Below is a small trained network, with its code and all its weights. Each question gives an input and a target symbol and asks what happens when units are switched off, that is, made to give their printed mean instead of their output.

import numpy as np


def w(rows, s, z=0):
    codes = np.array(rows[::2]) - 128.0
    scale = np.full(codes.shape[1], s)
    scale[-1] = z or s
    return codes * scale


def norm(h):
    return h / np.sqrt((h * h).mean(-1, keepdims=True) + 1e-5)


def f(y):
    return np.maximum(y, 0)


def softmax(a):
    e = np.exp(a - a.max(-1, keepdims=True))
    return e / e.sum(-1, keepdims=True)


def log_softmax(a):
    a = a - a.max(-1, keepdims=True)
    return a - np.log(np.exp(a).sum(-1, keepdims=True))


def net(x, mask):
    ids = ['ΔΘΠΣΨαβγεημξτω'.index(c) for c in x.split()]
    T = len(ids)
    res = E[ids] + P[:T]
    u = 0
    for l in range(2):
        q, k, v = (norm(res) @ M[l].T for M in (Q, K, V))
        z = softmax(np.where(np.tri(T) > 0, q @ k.T / 2**0.5, -1e9)) @ v
        res = res + np.where(mask[u], z, O[l][:, -1]) @ O[l][:, :-1]
        u += 1
        y = f(norm(res) @ A[l][:, :-1].T + A[l][:, -1])
        res = res + np.where(mask[u : u + 8], y, B[l][:, -1]) @ B[l][:, :-1]
        u += 8
    return log_softmax(norm(res)[-1] @ U[:, :-1].T + U[:, -1])


Q, K, V, O, A, B = {}, {}, {}, {}, {}, {}
E = w([
[206,185,169,210,124,105],'Δ',
[150,209,186,131,238,81],'Θ',
[125,148,141,108,157,142],'Π',
[146,60,90,133,4,72],'Σ',
[212,243,153,75,133,163],'Ψ',
[205,144,132,86,41,185],'α',
[196,54,202,190,219,93],'β',
[70,132,102,62,161,64],'γ',
[110,158,100,176,20,184],'ε',
[65,239,124,143,119,195],'η',
[142,103,126,69,95,2],'μ',
[184,103,155,92,163,74],'ξ',
[123,52,100,81,139,231],'τ',
[206,148,92,178,121,83],'ω',
],0.0045)
P = w([
[195,185,71,125,163,154],'0',
[166,86,169,211,218,185],'1',
[164,188,71,118,158,145],'2',
[128,89,195,210,209,156],'3',
[147,194,75,111,154,143],'4',
[92,70,254,165,188,179],'5',
],0.0028)
Q[0] = w([
[164,192,107,229,9,248],'0.h1',
[39,254,180,134,222,224],'0.h1',
],0.0065)
K[0] = w([
[170,180,125,241,14,255],'0.h1',
[43,248,179,120,232,233],'0.h1',
],0.0059)
V[0] = w([
[40,82,195,90,87,79],'0.h1',
[232,90,4,172,141,97],'0.h1',
],0.0026)
O[0] = w([
[208,142,103,158,175,169,8],'0.h1',
[2,184,150,113,159,113,134],'0.h1',
],0.0036,0.0016)
A[0] = w([
[116,203,121,56,82,163,88],'0.n1',
[44,78,197,124,131,112,189],'0.n2',
[88,119,254,131,135,150,165],'0.n3',
[134,102,95,61,139,66,17],'0.n4',
[192,40,131,186,172,152,212],'0.n5',
[115,86,144,198,91,182,239],'0.n6',
[220,135,95,95,136,165,137],'0.n7',
[150,35,127,125,55,118,1],'0.n8',
],0.0046,0.00092)
B[0] = w([
[146,21,92,169,122,111,250],'0.n1',
[138,119,24,201,83,132,194],'0.n2',
[120,46,61,124,123,37,249],'0.n3',
[109,165,198,130,25,176,195],'0.n4',
[143,191,222,114,136,222,234],'0.n5',
[178,106,135,59,163,56,223],'0.n6',
[3,113,110,121,161,61,168],'0.n7',
[85,180,183,181,201,208,161],'0.n8',
],0.0038,0.0025)
Q[1] = w([
[184,196,206,139,225,103],'1.h1',
[3,132,50,182,145,99],'1.h1',
],0.0067)
K[1] = w([
[173,190,164,127,244,99],'1.h1',
[13,249,2,94,64,228],'1.h1',
],0.006)
V[1] = w([
[71,245,86,96,47,201],'1.h1',
[252,136,214,185,142,61],'1.h1',
],0.0014)
O[1] = w([
[13,82,60,43,36,10,253],'1.h1',
[247,102,110,44,236,241,6],'1.h1',
],0.0012,0.00031)
A[1] = w([
[90,153,178,105,91,184,1],'1.n1',
[127,191,194,138,159,147,175],'1.n2',
[49,146,135,114,89,130,95],'1.n3',
[137,103,108,86,107,131,86],'1.n4',
[148,151,79,111,74,56,106],'1.n5',
[214,79,243,140,223,253,62],'1.n6',
[167,139,146,61,156,102,123],'1.n7',
[87,12,195,207,167,55,142],'1.n8',
],0.0046,0.0054)
B[1] = w([
[66,82,71,25,254,136,128],'1.n1',
[127,106,150,115,56,191,206],'1.n2',
[99,124,200,133,168,135,163],'1.n3',
[141,153,134,66,116,95,129],'1.n4',
[184,124,147,141,181,133,171],'1.n5',
[189,49,180,178,177,150,253],'1.n6',
[104,89,103,146,122,157,158],'1.n7',
[102,69,92,163,202,73,247],'1.n8',
],0.0059,0.0043)
U = w([
[223,206,198,206,34,184,79],'Δ',
[141,233,212,83,237,244,61],'Θ',
[55,22,21,222,239,29,87],'Π',
[25,110,234,223,29,46,62],'Σ',
[230,146,14,42,195,208,142],'Ψ',
[183,22,39,33,46,77,109],'α',
[214,16,222,222,197,221,141],'β',
[27,172,203,29,235,57,135],'γ',
[196,92,2,224,24,112,120],'ε',
[20,195,47,218,140,239,205],'η',
[221,150,222,47,68,19,171],'μ',
[84,75,226,17,34,224,109],'ξ',
[33,28,47,15,169,223,3],'τ',
[232,230,56,209,181,29,126],'ω',
],0.0077,0.003)

Each question gives the input, a string of symbols that net reads in full, and the target symbol t.
The units are the heads (2 rows each of Q, K, V and O) and the neurons (one row each of A and B). Each row of codes is followed by its name. A weight is (code - 128) times the scale printed after its matrix; where a second scale follows, it is the last column's (O, A, B and U).
mask holds one flag per unit, layer by layer, with each layer's heads first. A switched-off unit (its flag False) gives its mean, the last column of its rows in O or B, instead of its output. The means were averaged over made-up inputs and are rounded, as every weight is.
A unit's drop is (log p(t) with every unit on - log p(t) with that unit switched off) / (log p(t) with every unit on - log p(t) with every unit switched off).
The circuit of an input: a set's keep is (log p(t) with only the set's units on - log p(t) with every unit switched off) / (log p(t) with every unit on - log p(t) with every unit switched off). Starting from the 12 units with the biggest drops (on a tie, the unit counted first), units are removed one at a time, each time the one whose removal leaves the highest keep (on an exact tie, the one counted first), for as long as the keep stays at least 0.8.
units of the circuit, in order: the units of the circuit, biggest drop first
unit that matters most: the unit with the biggest drop
top k neurons: the k neurons with the biggest drops, biggest first
top k neurons in layer l: the k neurons of layer l with the biggest drops, biggest first
drop when u is switched off: that unit's drop, to one decimal
input η Π Ψ ξ ξ, target ξ: unit that matters most => 0.n4
input Ψ Σ Σ γ Ψ, target Ψ: top 4 neurons in layer 1 => (1.n6; 1.n8; 1.n5; 1.n7)
input ε τ ω, target ω: top 2 neurons => (1.n6; 1.n8)
input η Σ α, target α: top 4 neurons => (0.n1; 1.n8; 1.n6; 0.n7)
input μ Δ Π η η γ, target β: units of the circuit, in order => (0.h1; 0.n5)
input β μ ξ, target ξ: top 3 neurons in layer 0 => (0.n3; 0.n4; 0.n7)
input Σ Ψ Π β Π Ψ, target Π: units of the circuit, in order => (0.n3; 0.n5; 0.n7; 1.n8)
input η η Π, target Π: top 2 neurons => (0.n1; 0.n7)
input Δ Ψ β η ω, target ω: top 3 neurons => (0.n5; 1.n6; 1.n8)
input ω ε Σ ε, target Π: units of the circuit, in order => (0.n6; 1.n6; 1.n8)
input μ ε γ ω α α, target Π: units of the circuit, in order => (0.n3; 1.n8; 0.n7; 1.n2)
input Ψ Σ γ, target γ: top 4 neurons => (0.n4; 1.n6; 1.n8; 0.n5)
input ε Θ Δ, target Δ: top 3 neurons => (1.n6; 1.n2; 1.n8)
input ε Π Θ α ω Θ, target Π: units of the circuit, in order => (1.n8)
input α Σ Σ η τ, target τ: top 2 neurons => (0.n7; 1.n6)
input η Σ β Σ, target Π: top 3 neurons => (0.n2; 1.n8; 0.n4)
input μ ω Π, target Π: top 3 neurons in layer 0 => (0.n1; 0.n5; 0.n6)
input ξ τ Σ, target Σ: top 4 neurons in layer 1 => (1.n6; 1.n8; 1.n3; 1.n2)
input ξ Δ ξ Δ α, target α: top 3 neurons in layer 1 => (1.n6; 1.n8; 1.n2)
input γ ω η Π τ, target τ: top 4 neurons => (0.n7; 1.n6; 1.n8; 0.n3)
input Σ Θ Δ η Σ, target Σ: top 3 neurons in layer 0 => (0.n3; 0.n8; 0.n4)
input γ γ η Ψ Θ, target Θ: top neuron in layer 0 => (0.n5)
input β Θ Ψ, target Ψ: drop when 1.n6 is switched off => 1.1
